Below are the code and all the weights of a small trained network. Each question names an input and a class and asks about switching units off, where a switched-off unit gives its printed mean instead of its output.

import numpy as np


def w(rows, s, z=0):
    codes = np.array(rows[::2]) - 128.0
    scale = np.full(codes.shape[1], s)
    scale[-1] = z or s
    return codes * scale


def f(y):
    return np.maximum(y, 0)


def log_softmax(a):
    a = a - a.max(-1, keepdims=True)
    return a - np.log(np.exp(a).sum(-1, keepdims=True))


def net(x, mask):
    res = np.array(x, float).reshape(1, 4) / 4 @ E
    y = f(res @ A[0][:, :-1].T + A[0][:, -1])
    res = res + np.where(mask, y, B[0][:, -1]) @ B[0][:, :-1]
    return log_softmax(res[-1] @ U[:, :-1].T + U[:, -1])


A, B = {}, {}
E = w([
[226,190,113,2,140,163,14],'x0',
[178,47,105,185,229,25,24],'x1',
[154,237,4,237,165,181,115],'x2',
[51,192,15,93,15,4,85],'x3',
],0.009)
A[0] = w([
[96,87,163,73,129,109,132,75],'N1',
[154,136,97,147,167,53,114,91],'N2',
[44,98,147,184,120,63,182,77],'N3',
[85,200,68,130,17,77,74,159],'N4',
[227,92,193,172,163,243,158,151],'N5',
[160,99,138,171,135,102,87,79],'N6',
[42,102,129,199,126,89,139,90],'N7',
[175,143,109,65,152,127,129,110],'N8',
[59,179,159,102,70,215,163,187],'N9',
[74,94,73,172,148,132,163,134],'N10',
[65,72,152,213,85,116,183,111],'N11',
[121,135,127,75,93,188,168,60],'N12',
[117,93,163,76,123,69,125,118],'N13',
[126,97,97,136,166,108,108,251],'N14',
[103,143,75,95,98,62,127,115],'N15',
[178,90,132,146,184,32,88,68],'N16',
[197,200,133,78,158,146,71,119],'N17',
[123,173,157,69,54,173,187,171],'N18',
[91,168,122,101,131,75,122,71],'N19',
[142,200,96,213,149,157,92,88],'N20',
[123,14,195,26,100,100,143,68],'N21',
[136,123,129,66,113,150,63,86],'N22',
[88,151,121,131,95,92,108,71],'N23',
[116,85,189,79,108,94,129,182],'N24',
[106,135,77,108,72,6,129,127],'N25',
[128,66,139,151,118,70,38,118],'N26',
[127,151,95,34,129,137,49,130],'N27',
[173,70,85,192,205,101,91,98],'N28',
[94,157,106,126,86,196,144,63],'N29',
[146,185,61,172,164,166,128,122],'N30',
],0.012)
B[0] = w([
[80,169,154,189,48,153,56,160],'N1',
[144,127,129,118,64,156,170,171],'N2',
[140,190,151,132,191,87,127,198],'N3',
[105,30,157,150,187,181,106,245],'N4',
[102,2,196,193,190,134,55,253],'N5',
[138,157,159,159,115,175,187,159],'N6',
[163,180,145,130,162,67,113,190],'N7',
[136,178,156,121,159,77,135,164],'N8',
[224,110,106,71,92,134,141,238],'N9',
[119,177,116,87,184,87,99,185],'N10',
[180,217,131,107,203,83,111,210],'N11',
[185,150,163,144,113,169,171,167],'N12',
[50,155,59,184,88,160,101,175],'N13',
[184,96,65,42,95,88,112,214],'N14',
[108,51,175,150,143,151,147,186],'N15',
[192,134,159,123,81,174,198,193],'N16',
[134,186,161,118,169,65,100,202],'N17',
[204,126,67,149,109,143,155,229],'N18',
[96,89,225,195,132,178,175,151],'N19',
[18,201,79,194,76,152,105,190],'N20',
[73,168,121,189,79,138,78,207],'N21',
[125,229,172,160,181,88,134,164],'N22',
[128,114,191,172,118,153,145,154],'N23',
[60,150,34,139,106,160,42,201],'N24',
[149,60,183,192,143,148,78,216],'N25',
[225,149,92,103,103,215,176,191],'N26',
[164,201,160,90,221,54,98,198],'N27',
[186,132,142,102,84,187,171,213],'N28',
[187,164,132,139,93,198,169,165],'N29',
[12,157,79,156,79,190,39,197],'N30',
],0.0085,0.019)
U = w([
[101,18,197,195,167,133,129,98],'0',
[142,234,147,155,196,36,143,115],'1',
[18,186,60,188,35,154,116,117],'2',
[219,137,110,146,44,168,201,103],'3',
[143,52,2,107,149,74,105,252],'4',
[93,120,95,81,75,103,200,117],'5',
[62,116,107,89,99,77,185,120],'6',
[76,117,76,126,109,77,185,117],'7',
],0.012,0.023)

Each question gives the input, the list of numbers given to net, and the class t.
The units are the neurons (one row each of A and B). Each row of codes is followed by its name. A weight is (code - 128) times the scale printed after its matrix; where a second scale follows, it is the last column's (A, B and U).
mask holds one flag per neuron, in row order. A switched-off neuron (its flag False) gives its mean, the last column of its row in B, instead of its output. The means were averaged over made-up inputs and are rounded, as every weight is.
A unit's drop is (log p(t) with every unit on - log p(t) with that unit switched off) / (log p(t) with every unit on - log p(t) with every unit switched off).
The circuit of an input: a set's keep is (log p(t) with only the set's units on - log p(t) with every unit switched off) / (log p(t) with every unit on - log p(t) with every unit switched off). Starting from the 12 units with the biggest drops (on a tie, the unit counted first), units are removed one at a time, each time the one whose removal leaves the highest keep (on an exact tie, the one counted first), for as long as the keep stays at least 0.8.
units of the circuit, in order: the units of the circuit, biggest drop first
unit that matters most: the unit with the biggest drop
k most important neurons: the k neurons with the biggest drops, biggest first
drop of u: that unit's drop, to one decimal
input [0,-6,4,2], class 3: units of the circuit, in order -> (N9)
input [-8,1,-8,5], class 1: 3 most important neurons -> (N11; N3; N7)
input [-8,-1,8,-5], class 1: 4 most important neurons -> (N11; N10; N7; N24)
input [6,-6,0,-2], class 1: 2 most important neurons -> (N17; N27)
input [-1,5,-6,-5], class 2: units of the circuit, in order -> (N21; N24)
input [1,7,-6,-1], class 3: 4 most important neurons -> (N26; N16; N30; N20)
input [2,1,0,-3], class 4: 3 most important neurons -> (N4; N25; N15)
input [0,-4,0,-4], class 0: 2 most important neurons -> (N5; N26)
input [4,-4,-5,4], class 2: 2 most important neurons -> (N5; N24)
input [-6,-1,8,-7], class 2: 3 most important neurons -> (N20; N30; N4)
input [-1,8,-2,-7], class 3: 2 most important neurons -> (N28; N16)
input [-2,-3,2,2], class 4: 2 most important neurons -> (N28; N16)
input [-5,-8,1,8], class 0: 3 most important neurons -> (N4; N25; N15)
input [8,5,-7,5], class 1: unit that matters most -> N27
input [6,5,8,-5], class 2: 2 most important neurons -> (N30; N20)
input [-2,-4,4,-2], class 2: 4 most important neurons -> (N30; N28; N26; N16)
input [-3,-8,6,6], class 3: 2 most important neurons -> (N9; N5)
input [6,-6,-3,-5], class 1: 2 most important neurons -> (N17; N4)
input [-3,-6,-4,8], class 0: drop of N4 -> 0.3
input [-7,-3,6,-4], class 1: unit that matters most -> N11
input [-6,5,-6,8], class 0: drop of N25 -> 1.6
input [6,-3,8,-2], class 2: drop of N20 -> 0.8
input [-7,4,3,0], class 1: drop of N7 -> 0.0
